Each row comes from the steps of one path. Every step used is in the known rows, and no mark comes twice. Write the path behind each row, first mark first.
Each row is shifted at random along 6 fixed directions that mean nothing.
Known rows
kurig-besusiz-begu-moma: [ -5.1 -11.1 -32.0  -9.9 -11.5   7.6  -9.4   5.8  -3.9   8.3 -13.1   5.4
  12.9   7.5 -23.1   1.1  17.4  -2.0   0.9  10.9 -16.0  -1.1  13.7 -18.3
  -1.9  16.6   4.2   5.5  21.0   7.6 -15.5  11.7  -6.6  -2.7 -23.9  -0.5
  24.9  10.0 -23.2  -3.8   0.2  31.4]
begu-tovob-moma-bevagi-besusiz-kurig: [-22.5  -5.9  10.3 -13.0  20.0  -1.7   2.3   5.3  -7.5  -5.1 -12.7  -7.6
  10.7   5.3  17.6 -18.2   1.7  -1.0  11.7   1.2  -3.8  12.3  -1.0 -24.3
  -1.0  -9.3  33.5 -16.8   9.0  10.9   8.7  14.8   6.8  -5.0  -5.3 -22.4
  18.5 -10.4 -15.9  -4.0 -11.8  -2.2]
begu-tovob-nitoda-moma: [-23.2  -3.3  12.9 -11.6   4.5 -22.7  -3.9 -12.1   3.3   2.4  -7.5  -4.0
   0.6 -17.4  -5.9  -8.1  10.2  -9.6  14.0  11.9  -0.4  -0.3  33.1  -4.3
   9.2 -13.6  -3.7 -20.5   3.1   9.8  -0.9  31.7  15.0  -8.6  -3.3 -27.2
   3.7  -7.8 -15.6  -5.0 -21.8   1.6]
moma-begu-besusiz-bevagi-tovob: [ 20.0   7.7 -45.0 -25.6   9.7  -8.8  21.6  12.7 -31.2  25.0 -15.0 -31.5
  -7.8  15.6   9.5 -12.7  -0.5 -15.2 -14.8   3.1 -31.3  24.8   0.2   9.9
  17.1   2.8   7.5  -8.0 -24.9   3.6  -2.6 -21.3  -8.3 -35.8   7.1 -42.9
  28.4  13.2 -14.3 -20.9   2.5 -44.1]
tovob-moma-bevagi-besusiz: [-17.5   3.9 -15.7 -11.7  -5.9   4.3   3.8  -8.3 -17.2  -9.8 -23.9   3.1
  19.2   5.1  -8.8 -18.3  34.3  -1.1   6.4  -0.7  -9.6   3.7   1.8   2.6
  10.7   1.6   8.0  19.3  18.8  15.5 -14.9  41.4   2.4   0.3 -17.6   7.9
  22.9  -7.8  -0.9   4.0 -11.7  26.5]
nitoda-besusiz-begu-moma-bevagi: [-12.4   7.0 -24.0 -21.2 -12.2 -10.3  16.1  -1.4 -15.5  -3.1   5.6   5.3
   0.7  15.6 -23.1   4.1  23.9   4.5  10.5 -12.2 -12.5   2.7  16.5   8.7
   7.7  -5.8   3.3  13.2  -1.8  22.2 -27.1 -18.3  20.5 -18.5 -11.4  -3.1
   6.7  -8.3  -1.2  -2.2  -9.0  14.5]
moma-begu-bevagi-tovob-nitoda-besusiz: [ -1.5 -10.3  -2.7  -4.6   0.4 -14.1   3.0  -1.8 -22.0   5.9  -2.8   0.6
   5.7  -1.4 -10.8   3.6  27.1  -3.7  -2.4   4.0 -20.7   4.6  23.9  16.7
  17.9   2.0  -3.8   5.0  12.2  21.2  -6.3   0.8  -2.6 -21.1  -7.9   4.4
  17.5  10.6  -1.4  -1.0   0.8   6.6]
tovob-moma-bevagi-besusiz-kurig-lamivip: [-16.6  -8.5 -13.5 -11.1   6.4  11.3 -10.9   4.1  -8.0  -9.5 -27.5  -5.5
  24.9   3.1   1.5 -22.3  12.8   2.5   0.3   3.4  -4.4  10.9 -11.8 -18.7
  -1.2  -1.1  27.3   4.7   6.6  13.5   0.8  28.5   0.2   7.4 -13.8  -2.2
  19.5  -9.9  -7.4   1.7   2.9  15.1]
besusiz-kurig-lamivip-nitoda-tovob-begu: [  2.6  -5.6  -3.8 -12.0  -4.3   0.6   3.6   9.0   3.9  13.4   6.0  -0.4
   6.5  -9.2 -24.8  -6.7  -8.4  -0.8   3.0  11.5 -11.9   8.6   1.9  -0.3
  -1.9   5.3   0.9  -5.9  -4.0   5.2   0.3  33.9   3.5 -17.3   0.0 -20.2
  -1.8   8.4 -18.6  -6.6   1.0  -2.4]
lunut-kurig-lamivip-besusiz-bevagi-begu-moma-tovob-nitoda: [-22.2  -8.4   7.7   5.2   5.1 -11.5  12.1  19.6   8.4   1.5  21.5   1.1
  12.6  12.1 -16.5  -5.0 -13.3   5.0  10.6   7.6  -2.0  24.8   3.5 -15.6
  -7.0   7.8  15.8  13.3   4.4  -1.0   5.6 -42.6   3.2  -8.8 -11.0 -16.8
  -0.9  -1.5 -20.5   3.9  -5.7  -1.2]
besusiz-kurig-bevagi-begu-tovob: [ -7.5  -1.1 -10.9 -25.2  -2.5 -13.2  15.5   3.5   3.6   7.3  -1.7 -10.1
   7.4   3.1  -0.8 -12.5  -7.8  -2.1   7.0   7.4  -0.7   3.4  -0.4 -16.3
   8.3   2.0   2.3  -0.7  -8.2   6.1  -9.4   6.5   5.1  -8.3  -2.9 -47.1
   8.0  -5.1 -22.9  -7.7 -20.6  -6.8]
begu-besusiz-bevagi-tovob-nitoda: [ -2.5 -17.0 -14.6   0.7  18.5 -10.4   9.2  14.7 -12.9   7.1 -12.4 -28.1
   5.7   0.2   1.9  -6.8   8.5 -11.1  -7.3   6.3 -24.2  14.7  10.4  -7.6
   7.0   4.1  11.8 -10.0   2.8   5.9  18.8  15.3  -5.5 -19.3 -13.1 -16.1
  27.9  11.8 -19.8  -7.0 -14.1   1.5]
tovob-begu-moma-bevagi-besusiz-kurig-lamivip: [ -6.8 -14.4  -9.4 -21.9  18.6   2.3   6.6  22.7  -8.8   9.0 -10.1 -23.3
   1.0   9.9  11.4  -6.5 -10.3  -7.9   0.5   3.0 -14.8  30.6  -6.5  -4.8
  -6.3  -5.6  27.5 -20.7  -6.9  -0.7   9.0 -17.2   7.0 -17.8   1.7 -42.4
  14.5 -11.0 -13.1  -9.9  11.8 -31.3]
tovob-moma-begu-bevagi-besusiz-kurig-lamivip: [-28.1 -14.8  -5.0 -22.8  17.1 -10.9  -5.9   8.6 -10.2  -0.7 -12.6 -10.4
   8.4   7.8   8.2 -12.6  -3.6   0.8   5.0   6.5   0.9  19.4   0.5 -14.9
   0.9  -9.5  27.3 -14.1 -10.8  11.7  23.1   9.2   2.4  -6.9   1.6 -27.4
   8.8 -17.5 -12.8   0.2  -0.6  -7.9]
lunut-lamivip-besusiz-begu: [-13.8  19.8 -20.2 -10.7 -16.4 -26.6   8.8  -6.8   3.1   7.5  -7.6   1.2
  10.5   9.4 -30.9 -13.6  -8.0  -7.8   8.7   8.8   2.5   3.9  -5.6 -12.7
  19.4 -12.1   5.3   9.1 -46.5   3.9  -1.7  15.8  -5.8   5.8 -10.0 -15.5
  -9.2 -10.0 -23.9  -8.5  -2.2   4.8]
kurig-lamivip-besusiz-begu-tovob: [-42.0 -25.6 -10.0  34.6  24.0 -10.7   6.6  11.9  27.2 -22.6   0.7   1.9
  17.0   9.2 -16.3  10.1  -5.9   8.2   5.6   5.6   3.3  37.0  -7.0 -14.9
  10.8 -30.4  33.5   7.8 -42.7  10.6  68.4 -35.8   6.5  13.0 -16.4  -3.7
 -34.7 -31.6  -1.4  20.0  12.6   2.1]
kurig-besusiz-bevagi-begu: [ 17.9 -14.4 -52.5   2.6   4.2   5.2   5.2   6.5 -22.3  12.2 -18.5 -17.0
  12.5   1.3  -3.8  -6.5  20.9 -11.9 -24.2   5.8 -33.0  23.0  -8.3  13.3
  22.1  13.4  -7.9  22.0 -14.2  11.4   3.3   7.5 -19.6 -19.9 -15.6  -4.7
  16.8   9.5  -6.7  -3.5  10.4   0.1]
moma-begu-tovob-nitoda-besusiz-kurig: [  3.3 -16.3  -5.2 -11.0  11.3  -2.5  -4.9  16.7 -16.5   4.6  -5.6   4.2
   3.0  -5.5  -0.6   3.8  23.7  -6.3 -11.8  -0.3 -34.4  15.8  20.9  -0.4
   1.0   0.0   7.0 -11.8   3.5  19.0   7.2   5.0  -1.6 -22.2 -10.7   2.3
  14.9  12.6   7.1  -7.6  11.6  -6.1]
begu-moma-bevagi-besusiz-kurig-lamivip-nitoda-tovob: [  2.7  -6.3  -9.2   0.0   9.4   7.3   3.0   9.7 -15.5   7.9  -7.3  -9.5
   6.4   3.0   0.4  -5.2  -5.1   6.7  -0.3  -2.1  -7.9  22.9  -8.6   2.8
  12.2 -16.8  25.3  -3.9 -19.0   5.0 -11.2 -25.7   6.1 -17.6  13.8 -37.4
   4.4  -7.3  -6.9  -8.1   9.8 -20.9]
begu-tovob-nitoda-moma-bevagi-besusiz-kurig-lamivip-lunut: [  8.4  -1.2   3.5 -12.3  10.6  -4.2 -13.5  -2.4 -11.6  16.0  -3.0   2.7
   0.7  -0.3   9.5  -4.1  -7.8  -2.1   4.1   6.0 -10.8  11.2   2.7  -5.5
   2.3 -10.5  21.9 -18.7 -13.7  10.3 -17.6 -32.5   2.8 -16.0   2.5 -40.7
  12.3  -4.6 -17.5 -19.0   3.1 -29.5]
lunut-besusiz-kurig-lamivip-nitoda: [-11.5   4.7 -19.0   0.0   1.3   1.4   4.9  10.1   5.4   7.2  -0.8  -5.4
  16.8  -1.0 -20.6 -20.9 -17.7  -5.7   2.5   7.4  -3.7  10.9   2.3 -11.2
   8.6   7.1   1.8   1.7 -15.8   1.2  -1.9  40.4 -11.1  -8.5  -6.3 -17.2
  -6.3   2.3 -27.2  -3.7   4.3   2.4]
nitoda-tovob-begu-bevagi: [  1.3 -36.8  16.4  37.8  24.7  -4.1 -20.1  -3.4  -6.9   5.6 -25.3 -11.9
  26.8 -19.9  -4.5  -2.3  11.1 -13.3 -13.0  22.2 -13.8   8.4  15.3 -11.1
  15.2  -1.2   9.6 -31.1  19.1  11.5  44.8  40.6  -9.4   0.1 -11.8  29.7
  13.0  18.6 -22.9   0.4  23.5  21.6]
kurig-besusiz-begu-tovob: [-12.1 -15.2 -32.9  -6.0  11.4  -6.5   8.4  11.9  -3.5   1.7  -7.8  -7.9
  -2.4   7.2   2.6   3.2  12.2 -10.9  -7.6  -0.5 -21.8  27.1   4.1   8.3
  14.8 -13.5   7.6   7.2 -40.4  12.6  24.5 -19.7   5.8 -15.0  -7.1 -28.5
  -3.4 -17.1   4.5   0.6   3.1 -18.3]
kurig-besusiz-bevagi-begu-tovob: [-11.9  -5.6 -24.3  -5.6  -0.5  -7.5  13.3  14.1  -3.3  -2.6  -5.1 -17.4
   3.0   1.4  -0.6  -3.0  26.2  -0.7 -10.3  -0.3 -22.5  16.6   2.4  -4.9
  11.3   0.4   1.9  19.2  -5.3   4.9  -1.2   3.8   7.5  -7.3 -17.1 -22.4
  16.4  -7.9  -3.0   1.0 -20.6   5.6]
bevagi-tovob-moma-begu-besusiz-kurig: [  7.7  -6.5 -24.7 -50.6   1.0  11.6  20.4  27.4 -32.9  17.4  -9.8 -20.1
 -15.3  21.6   7.2  -7.2  28.9 -10.3  -9.4  -6.5 -40.7  26.0   1.0  24.5
  -1.7  10.2   7.4   3.0   2.9  14.1  -6.6  13.9   5.1 -42.8  -7.2 -29.5
  30.8  16.4   3.3 -14.4  -7.0 -24.9]
moma-bevagi-begu-tovob-nitoda-besusiz-kurig: [  7.6 -12.0  10.2  -7.6   5.9  14.7  22.3  18.4 -14.7   4.9  29.5  16.3
   1.9  14.0 -13.3   9.7  20.8   3.5   6.5 -11.8 -32.0   9.4  14.5  19.2
  -6.6  26.2  -6.4  13.4  45.0  26.8 -19.6   1.7   1.2 -39.9 -24.0   7.0
  15.9  20.9  -5.8  -0.6  -9.1  13.8]
bevagi-besusiz-kurig-lamivip-nitoda-tovob-moma-begu: [-14.2   5.2  -2.8 -19.3  -3.3  -5.2   8.5   6.2  -0.3  -2.7   4.8   6.7
  10.6  -0.7 -19.3  -8.5   0.2  18.0  16.0   4.6   4.5   5.9  -7.4 -10.9
  -2.5  -4.5  15.6   1.6   2.8  13.2  -3.2  16.8   9.2  -7.4   1.7 -19.1
   2.8 -15.5  -9.5   2.0 -15.4   4.3]
lunut-besusiz-bevagi-begu-tovob-nitoda-moma: [  0.9   2.1   1.9   1.9   1.2 -20.0  -4.6  -1.7 -22.4   1.3  -3.3 -16.1
   5.1  -9.6  11.7 -13.3  37.2 -13.3  -8.1   2.8 -13.6   3.1  18.4   1.6
  14.1   2.2  -2.6   7.3   7.9  13.1  -9.8  29.2   3.5 -22.1 -18.8  -1.5
  16.0   7.4  -6.7  -3.1 -19.8  15.3]
kurig-besusiz-begu-tovob-nitoda-moma: [  0.9 -11.1 -13.6   8.7  -3.0 -24.7 -41.8 -29.6 -15.3   3.9 -29.1   3.0
  17.4 -27.6   4.0  -8.2  24.5 -12.6  -4.1  21.2  -2.2 -12.2  17.1 -14.7
  17.9 -15.5  10.8  -7.6 -22.3  19.9  -1.2  -5.3  -6.7   7.1  -6.8  -1.0
  10.9  -7.5  -5.5  -4.7  13.1  14.3]
begu-moma-tovob-nitoda: [-29.4 -25.5  -1.5  14.9  15.6  15.4  -2.3  27.6  14.2 -10.3 -16.4   6.6
  22.1   0.0 -19.9  -1.2  19.5   5.7   1.7  10.3 -15.9  19.9  28.7 -26.9
 -10.2   9.4  14.8  -9.8  57.5   5.0  15.7  33.4  -0.6   3.8 -28.2  18.2
  23.7  18.2 -13.4   6.5  -0.4  30.7]
nitoda-tovob-begu-moma-bevagi-besusiz-kurig-lamivip: [ -6.2 -17.1  16.3   2.6   9.0   3.2  -5.2   6.8  -8.5  -3.0  -7.1  -8.6
  12.5  -6.5   2.6   2.0  11.4   3.5   0.9   2.4  -7.3  10.3  -2.1  -4.8
  -0.2  -5.6  19.5  -7.1  14.9  14.1   6.5   5.5  15.6 -11.5  -3.7  -7.9
  10.8  -8.1  -5.6   1.0   4.9   5.0]
moma-bevagi-tovob-begu-besusiz-kurig-lamivip-lunut: [-22.3  -7.1   9.7  16.1  13.8   0.3  15.6   6.7  13.4 -14.4   7.8   7.2
  20.1  10.7 -18.2  -1.6  -6.5  15.0  15.9   0.9  -0.8  18.7  -6.7 -13.8
  -4.9  -3.6  29.2   7.3   3.3  14.1  20.1 -20.4   3.0   6.2 -18.3  -3.4
  -1.0 -12.2 -11.9   8.6   2.3   4.2]
begu-moma-bevagi-besusiz-kurig: [-27.5  -5.8 -14.6 -14.0  17.2   1.4  35.7   8.2  -9.8  -9.8   6.9  -0.4
   1.7  20.6   0.0   1.2  -2.8   6.3  16.3 -18.2  -4.6  33.1   0.5  11.7
  11.6 -11.0  10.2  14.2 -11.5  19.1   8.2   1.8   9.2 -30.2  -0.1 -32.4
 -10.0 -27.1  -1.5   7.9 -12.0  -9.2]
begu-tovob-moma-bevagi-besusiz-kurig-lamivip: [-16.4 -14.8   5.9 -18.2  23.9  11.8  -2.7  22.7  -4.7   2.7 -11.2 -16.7
   3.8  12.1  20.5 -14.3  -4.5  -3.4   2.0   1.4 -12.6  23.6  -7.5 -15.4
  -7.4  -5.7  36.2 -18.2   2.5   4.2   9.6  -2.2  10.2 -11.1  -3.5 -38.5
  19.4  -6.8 -15.3  -7.8  -3.6 -19.8]
lunut-lamivip-nitoda-moma-begu-besusiz: [  0.2  -0.4  -9.6   6.6   7.3   0.8  -1.2  30.4   0.5   5.7 -12.5  -5.6
   4.8   5.5 -34.9  -5.9  14.5   6.1 -12.5  -0.9 -18.1  33.8  12.3   4.4
   4.0 -12.7   6.3  -9.4 -27.9  -5.9   4.8  27.3  -5.2  -1.9 -10.7  -1.9
  -2.4   7.6   0.7  -6.1  12.7  -3.9]
besusiz-kurig-bevagi-tovob-moma-begu: [-14.5   9.6 -15.3 -33.7 -10.9 -18.0   3.4  -4.3  -3.2  -7.5 -24.7  -9.9
  16.4  -2.8   2.4 -24.9  14.9   3.7   4.0   7.5   5.9   2.6  -3.1 -22.7
   6.0  -6.5  13.6  14.1 -13.6  10.3 -13.1  11.4   8.8   6.0  -3.2 -28.1
  15.4 -11.1  -0.8  -0.8 -15.4   1.4]
nitoda-tovob-moma-bevagi-begu-besusiz-kurig-lamivip: [-26.3  -2.1  14.6 -10.4  11.6 -18.2   4.1  -2.2  -3.7  -2.9  -7.7 -22.8
   9.9  -8.3   2.8 -20.5  -7.6   4.0  11.5   5.0  11.0   2.3  -3.0 -12.6
   3.3 -19.0  22.7 -22.2 -16.6  15.7   9.5 -19.1  25.7   2.3  10.5 -34.6
   5.5 -22.3 -13.2  -5.1  -6.9 -15.0]
lunut-lamivip-nitoda-besusiz-begu-tovob: [ -8.9   2.7   5.0  -2.2  -9.1  -9.8   0.0  21.6   8.7   1.7   7.3   7.5
   5.1   5.3 -40.1  -3.3  14.9   6.1   4.3   1.0 -11.7   5.6   9.9 -11.1
   2.4 -10.3  12.6  -2.5 -12.3   0.9 -10.2  29.6   6.9   3.4 -18.7  -0.7
   1.2   8.1 -12.4  -5.9 -13.8  22.1]
moma-tovob-nitoda-besusiz: [-15.6  -8.4 -20.5  12.0  14.8  -9.9   5.5   3.9  -1.2  -3.7 -15.1   0.2
  19.3 -12.7 -17.8  -5.5   8.7  -3.1  -2.2   6.8 -17.1  13.3  18.8   3.3
  15.6  -5.0  -1.8  -6.0   4.9  20.3  11.9   3.6  -0.8  -5.9  -7.8  14.6
   6.4  -0.2  -1.8   0.6  14.0  -2.5]

Write each row's path
[-26.0  -8.1   6.9  14.0  15.2 -13.9   2.4  -7.6   5.1 -16.4 -13.7 -13.9
  24.5  -8.5   1.8 -16.9  -5.8   2.9  10.3   7.3   9.6  10.1  -7.2 -16.9
   8.3 -17.6  30.5  -1.5 -16.1  15.4  25.4  -6.1   4.8  12.1  -3.2 -13.7
  -0.6 -22.6  -6.6   8.6   8.0  -2.1] => moma-bevagi-tovob-begu-besusiz-kurig-lamivip
[  1.0 -12.0   4.4  12.2   9.8   3.9   8.4   9.7 -10.2   8.8  10.3  -1.6
   0.5   1.4 -15.7   7.6   1.9   2.4   5.4   3.1 -11.8  26.3  -1.3  33.4
  12.4  -9.7  10.1   5.5  -8.8   2.9   0.7 -26.7   7.7 -27.1   8.8 -28.5
  -6.7  -6.8  -1.5   1.7   9.0 -19.3] => kurig-lamivip-nitoda-tovob-begu-moma-bevagi-besusiz
[-25.5  20.0   3.3  -3.8 -20.1 -39.6   3.7 -28.4   9.1 -14.0   3.4  15.2
  20.0 -13.2 -27.4 -15.7  12.5  12.6  20.4   5.4  16.2  -3.8  11.0 -22.1
  10.1 -14.1   0.1  27.7 -26.6  12.5 -21.3  -8.8  13.1  19.3 -12.7  -7.5
  -5.3 -28.8  -7.6   5.4 -31.9  21.4] => lamivip-lunut-kurig-besusiz-bevagi-tovob-nitoda-moma
[ 10.3  14.8  21.5   6.1  -7.1 -21.1 -13.8 -22.4 -19.9  11.3  -1.3   4.2
  13.3 -12.3 -18.9 -18.9  -0.6   0.0  13.0   8.6   8.0  -5.4   1.2   6.4
  16.2  -9.3   9.9   0.9 -22.5  11.8 -25.6  31.7 -14.1 -11.0   3.4  -7.9
  -2.9   5.5 -17.6  -8.1   7.1   7.8] => lunut-lamivip-nitoda-moma-bevagi-tovob-begu-besusiz-kurig
[ 34.3 -26.9 -12.4  14.3  14.3   8.1  -5.6  15.3 -16.4  28.8 -14.3  -5.3
  17.2  13.8 -12.7  -2.9  -3.9 -17.9 -17.3  16.4 -34.3  28.6  -7.6   7.4
   7.9  14.5  12.7  -8.9 -17.4  -5.9  12.3 -40.1 -26.4  -9.6 -14.9  -4.3
  20.1  27.9 -23.5 -17.3  31.1 -21.4] => lamivip-lunut-kurig-bevagi-tovob-begu-besusiz
[-10.9  12.2  -6.7 -23.5  -0.4  -0.2  25.6   2.4   0.7   6.0  20.7  -4.3
  -0.6  16.6 -20.8  -4.8 -13.5  13.7  20.4  -7.2   4.3   8.0   7.3   8.0
  -5.4   9.3  -6.3   1.7   8.0  17.7 -26.3  -7.8  16.0 -24.6  -3.8 -33.4
  -1.7 -12.5 -23.5  -3.2 -14.6  -6.9] => nitoda-moma-bevagi-begu-besusiz-kurig-lamivip
[ -1.7   1.6   1.1 -13.9  -9.5  -7.7 -10.4 -15.3 -17.0  10.9  -2.4   6.1
   9.7  -2.3 -12.1  -6.1  -0.9   3.1  13.5   6.8  -4.2  -5.9   4.5  -3.6
   9.4  -6.3  20.0  -0.6  -1.0  16.0 -41.4 -41.0   3.7  -8.5   1.1 -28.1
  15.9   2.9 -20.1 -15.2   4.0  -4.7] => begu-moma-bevagi-tovob-nitoda-besusiz-kurig-lamivip-lunut
[  1.8 -19.0  -3.0  -4.7  -1.0 -12.3 -13.1  17.8  -1.9  15.1 -10.9 -17.7
  12.2   7.6  -0.6 -13.4  -2.6 -14.2 -11.1  16.5 -13.9  17.4  -2.7 -22.4
  -0.6  -5.3  28.8  -6.8 -29.9  -5.6  11.8 -40.4  -0.8   6.8  -9.3 -19.0
  16.1   7.1 -18.5 -11.6  12.0 -11.5] => lunut-kurig-lamivip-besusiz-begu-bevagi-tovob-nitoda
[-10.7 -17.7   2.2  -0.1  18.1  -4.9   2.4  20.0  -0.5  -7.0  -3.8 -14.7
   9.7  -4.7   6.9  -7.7   9.3   1.4  -6.4  -2.1 -15.0  21.5  -0.8  -6.1
   1.4 -17.3  24.6 -11.1 -15.3  15.1  10.8 -38.8  15.2  -0.3  -5.8 -21.1
   6.2 -11.2   7.1  -3.1   8.6 -20.2] => moma-bevagi-begu-tovob-nitoda-besusiz-kurig-lamivip
[-13.2  -9.9   0.9  -0.4   7.2 -11.0  13.5  22.7   4.1   6.4   3.4  -9.4
   7.8  16.3 -18.4   2.1 -13.8   2.3   1.2   0.1  -3.7  30.0 -12.3  -4.6
  10.3  -6.4  10.7   8.7 -35.8  -2.0  10.0 -13.3  -7.6  -8.7 -10.0 -28.3
 -15.0  -7.3 -18.3  -2.6   6.1  -5.0] => lunut-lamivip-besusiz-kurig-bevagi-begu-moma
[-23.8   6.1  32.2  14.3   1.2  -5.8   3.5  27.3  22.3  -7.5  12.2  10.6
  15.2   7.2 -40.9  -0.4   9.4  25.1  15.9   4.3   4.7  10.9  17.1 -23.6
 -13.2   3.8  12.4  -3.9  42.6  -5.7  -9.2  55.3   5.1   8.8 -25.4  18.2
   9.5   3.8 -23.2   7.1 -20.3  39.3] => lunut-lamivip-nitoda-moma-tovob-begu-bevagi-besusiz
[ -3.0  11.9 -35.8 -12.5  -9.8  -9.5   8.3   8.5 -10.1  19.4  -6.6 -21.9
   0.7  13.4  -5.8  -7.7  -8.1  -0.8  -4.5  12.5 -13.6  16.1  -9.7  -7.1
  13.6  -1.7  18.5   7.6 -11.5  -6.6 -24.0 -51.3   2.1 -12.2   2.2 -43.5
  17.3   3.1 -26.7 -16.6   4.3 -25.0] => kurig-lamivip-besusiz-bevagi-begu-moma-tovob
[ -3.2 -16.2   9.9   9.5   5.3 -13.3 -26.3   0.8   4.0  11.0 -16.9 -13.1
  21.3 -23.1  -9.0 -16.3 -14.0  -1.7  -4.8  24.5   0.5  -0.4   4.4 -35.8
   2.3 -10.6  26.6 -33.2  -9.8  -2.1  13.7  24.8  -2.6  12.0   4.7 -13.2
   9.8   8.4 -29.9 -10.7  14.9   5.9] => besusiz-kurig-lamivip-nitoda-tovob-begu-bevagi
[ -6.7 -18.9  -9.8  16.4   2.2  -7.7 -23.9  -4.2 -15.6   2.9 -19.3 -13.5
  15.4  -3.5   2.5  -6.9  21.6  -6.8 -12.5  17.9 -14.6  12.7 -12.5  -7.6
  17.2  -9.7  30.2  10.2 -14.0   4.2  15.6 -13.9  -8.1   2.7 -14.7  -3.9
   9.4   3.9 -12.4  -1.9  11.2  11.7] => kurig-lamivip-besusiz-bevagi-begu-tovob-moma
[ -7.1   3.3 -17.0  -7.0  -1.5 -14.0  -9.0 -17.9 -12.8   0.8  -5.5  13.3
  10.9   5.7 -11.4   1.6   3.0  15.1   4.8   1.4   5.6  12.3   2.5  -3.3
  16.3 -16.8  12.2   4.3 -25.7  22.4  -5.1  -8.0  -0.6  -6.1   0.2 -12.8
  -8.4 -21.2  -9.1  -1.4   6.6  -1.9] => nitoda-moma-begu-bevagi-besusiz-kurig-lamivip-lunut
[ -2.4 -15.7 -19.3  13.3  19.3  10.9   4.2  25.0  -1.0   0.6  -6.3 -11.7
  14.3  18.9  -9.3  -0.5   3.6   5.3 -10.0   9.8 -19.7  39.9 -15.9  -5.6
  -1.2   7.9  27.7  15.5   0.5   2.5  29.8 -29.4 -12.0 -12.6 -20.2   4.6
   6.3  11.1 -11.9   5.7  17.4  -3.5] => kurig-lamivip-besusiz-bevagi-tovob-moma-begu
[ 13.6   3.8 -11.5  -0.3  16.8   6.9  10.0   4.5 -27.1  22.1  15.3  18.1
  -1.3  33.4  -0.2  -5.2  -3.1 -17.1   5.7  -0.4 -24.4  24.6   2.5  19.4
   8.1  13.1  15.4   3.0  -9.7  14.5  -0.6 -37.9 -15.6 -40.5 -13.9 -10.7
   5.6  20.2 -23.1 -13.7  12.5 -22.8] => lamivip-lunut-besusiz-begu-tovob-moma-bevagi
[  5.9  -3.5 -21.5  -0.3  13.0  -4.0   3.2  19.4  -0.6  -2.0 -12.5 -16.4
  11.0  -3.2  -2.3  -4.3  20.1   7.1 -12.5   5.2 -18.3  25.1   8.4 -13.9
  -5.0   8.6   4.8   8.0   8.9   7.3   0.6 -14.1  -1.5 -10.5 -18.3   0.0
  22.7   3.8  -1.0   2.0  -1.5  -1.0] => kurig-besusiz-bevagi-tovob-nitoda-moma-begu
[ -5.0  -5.5  -1.6  19.8   5.8   5.2   6.9  18.9   6.6  -6.1  -3.9  -7.9
  21.9  -2.2 -19.6 -11.3   3.6  18.5  -2.5   2.1  -5.6  11.6  -5.3 -21.6
  -1.8  -8.2  26.1  -6.9   0.4   5.6   1.9 -18.9   7.1  14.2  -7.4  -5.2
  10.9  -0.4  -7.2  -1.3   6.8   5.3] => moma-bevagi-begu-besusiz-kurig-lamivip-nitoda-tovob
[ 25.9 -40.1  -4.7   8.7  29.9   4.0 -16.2  30.2 -11.5   7.9 -14.5 -10.7
  13.8   9.0  16.9  -0.1  14.8 -12.6 -22.5   3.7 -23.0  39.4  -0.9  -2.7
  -3.3  -1.7  19.1  -8.9 -23.1   4.7  30.0 -34.5  -5.3 -16.0 -15.3  -3.5
  10.2   5.2   4.1  -2.2  16.4 -14.5] => lunut-kurig-bevagi-besusiz-begu-tovob-nitoda-moma
[-28.2 -17.9   2.1  15.5  22.0   0.8  -3.7  15.5  12.9 -16.1  -4.5  -3.3
  15.7  -3.2 -13.0   4.7   6.8  15.0   1.7   0.6  -3.5  24.8  12.9  -9.5
  -9.8  -6.0  14.9  -7.5  12.4  19.0  32.0  18.7  12.5  -4.4 -16.3  15.6
  -7.7 -14.0  -1.4  12.7  13.0  10.0] => nitoda-moma-tovob-begu-besusiz-kurig-lamivip
[-17.8 -11.2  -7.6   2.2  26.3   2.1   6.8  30.9  11.1   4.1   1.4 -13.2
   1.6  26.5   0.8  -2.0 -18.0  -0.9   2.0   5.9 -12.0  39.5  -9.1 -15.4
 -10.5 -11.2  43.1 -13.5 -24.4  -4.7  30.8 -73.2   8.9  -4.9  -8.5 -29.4
  -0.4  -7.7 -16.3  -4.6  17.5 -31.7] => kurig-lamivip-besusiz-begu-tovob-moma-bevagi
[  0.5  19.2 -28.7 -23.1  -2.3 -34.9   9.7  -6.0 -39.8  18.8 -11.9 -31.0
  -5.5  -5.0  26.0 -27.1  11.7 -27.4  -7.6   5.6 -13.5   9.1   9.6  13.9
  30.9  -8.3   0.7   3.3 -28.7   6.9 -24.1 -16.6   1.7 -34.2  12.4 -49.7
  20.3  -0.2  -8.5 -19.1  -9.1 -37.2] => lunut-besusiz-bevagi-begu-moma-tovob-nitoda
[ -1.2  -9.5  -7.2   4.6  12.1   5.2   3.3   8.8  -0.1  -2.1   4.6  -0.1
   7.7   1.3  -4.6  -9.0   0.4  11.1   0.0  -1.2  -3.3  31.4  -7.2   5.0
   6.4 -18.1  21.0   4.4 -28.3  13.2   6.9 -14.7   4.5 -12.6   1.4 -26.7
 -17.1  -7.8   2.6   1.9  10.0 -17.5] => besusiz-kurig-lamivip-nitoda-moma-bevagi-begu-tovob
[  6.1   7.4  11.3  -8.0 -18.2  -4.6  -2.1  -1.4 -11.7  11.0   7.5  -2.2
   4.5   0.6 -22.5 -14.1  13.8  -1.3   5.8   3.3  -8.4   7.1   8.5  20.9
   1.6   0.6   2.4  16.4 -11.8  -1.2 -35.8  -9.1  10.8 -10.6  -0.6 -19.1
   5.8   1.5  -2.9  -4.8  -1.2  -4.4] => lunut-kurig-lamivip-nitoda-moma-bevagi-tovob-begu-besusiz
